Here is a tiny trained network, its code and every weight. The questions are about switching its units off for an input and a class, where a switched-off unit gives its printed mean instead of its output.

import numpy as np


def w(rows, s, z=0):
    codes = np.array(rows[::2]) - 128.0
    scale = np.full(codes.shape[1], s)
    scale[-1] = z or s
    return codes * scale


def f(y):
    return np.maximum(y, 0)


def log_softmax(a):
    a = a - a.max(-1, keepdims=True)
    return a - np.log(np.exp(a).sum(-1, keepdims=True))


def net(x, mask):
    res = np.array(x, float).reshape(1, 5) / 4 @ E
    y = f(res @ A[0][:, :-1].T + A[0][:, -1])
    res = res + np.where(mask, y, B[0][:, -1]) @ B[0][:, :-1]
    return log_softmax(res[-1] @ U[:, :-1].T + U[:, -1])


A, B = {}, {}
E = w([
[96,208,186,106,155],'x0',
[161,98,185,177,56],'x1',
[52,152,26,161,69],'x2',
[101,124,151,7,122],'x3',
[215,205,85,82,73],'x4',
],0.011)
A[0] = w([
[171,169,139,155,184,148],'neuron 1',
[176,83,24,206,98,222],'neuron 2',
[154,113,173,34,147,186],'neuron 3',
[56,192,137,159,162,209],'neuron 4',
[170,55,243,175,124,211],'neuron 5',
[111,74,145,69,196,113],'neuron 6',
[56,149,136,68,132,254],'neuron 7',
[115,166,143,2,123,190],'neuron 8',
[20,107,54,169,127,218],'neuron 9',
[196,187,116,124,93,212],'neuron 10',
[20,81,86,140,143,221],'neuron 11',
[144,192,82,43,82,136],'neuron 12',
],0.01,0.0032)
B[0] = w([
[186,150,135,133,192,169],'neuron 1',
[197,96,43,223,70,245],'neuron 2',
[118,83,160,2,113,226],'neuron 3',
[89,188,176,166,183,201],'neuron 4',
[196,117,236,149,81,240],'neuron 5',
[69,41,179,57,167,201],'neuron 6',
[55,160,118,75,138,223],'neuron 7',
[107,163,82,22,158,250],'neuron 8',
[45,104,95,206,135,246],'neuron 9',
[219,213,89,127,77,214],'neuron 10',
[41,91,127,178,142,233],'neuron 11',
[130,180,30,50,133,232],'neuron 12',
],0.0084,0.011)
U = w([
[120,31,176,59,169,85],'0',
[189,175,154,193,243,164],'1',
[201,148,40,186,58,16],'2',
[28,150,128,180,165,115],'3',
[140,198,45,34,125,189],'4',
[198,104,243,168,40,254],'5',
[107,2,65,200,104,51],'6',
],0.0084,0.0019)

Each question gives the input, the list of numbers given to net, and the class t.
The units are the neurons (one row each of A and B). Each row of codes is followed by its name. A weight is (code - 128) times the scale printed after its matrix; where a second scale follows, it is the last column's (A, B and U).
mask holds one flag per neuron, in row order. A switched-off neuron (its flag False) gives its mean, the last column of its row in B, instead of its output. The means were averaged over made-up inputs and are rounded, as every weight is.
A unit's drop is (log p(t) with every unit on - log p(t) with that unit switched off) / (log p(t) with every unit on - log p(t) with every unit switched off).
The circuit of an input: a set's keep is (log p(t) with only the set's units on - log p(t) with every unit switched off) / (log p(t) with every unit on - log p(t) with every unit switched off). Starting from all 12 units, units are removed one at a time, each time the one whose removal leaves the highest keep (on an exact tie, the one counted first), for as long as the keep stays at least 0.8.
units of the circuit, in order: the units of the circuit, biggest drop first
top k neurons: the k neurons with the biggest drops, biggest first
drop of u: that unit's drop, to one decimal
input [3,-1,-2,-7,-5], class 1: units of the circuit, in order	neuron 1; neuron 3; neuron 5
input [7,6,-2,-2,-4], class 5: units of the circuit, in order	neuron 5
input [1,2,1,-2,3], class 2: units of the circuit, in order	neuron 8; neuron 3; neuron 6
input [8,-2,4,-8,4], class 2: units of the circuit, in order	neuron 10; neuron 8
input [-7,-7,-6,5,2], class 0: top 2 neurons	neuron 6; neuron 3
input [8,-8,-7,-3,-5], class 0: top 2 neurons	neuron 6; neuron 3
input [7,-8,-2,-5,-1], class 1: top 3 neurons	neuron 1; neuron 9; neuron 11
input [1,0,-2,-1,-6], class 5: top 3 neurons	neuron 5; neuron 8; neuron 12
input [-8,2,-4,-1,-3], class 5: drop of neuron 5	0.5
input [5,0,-2,-4,3], class 1: drop of neuron 2	0.2
input [-2,-2,1,-3,2], class 2: drop of neuron 3	0.0
input [-4,0,5,5,0], class 6: drop of neuron 9	0.2
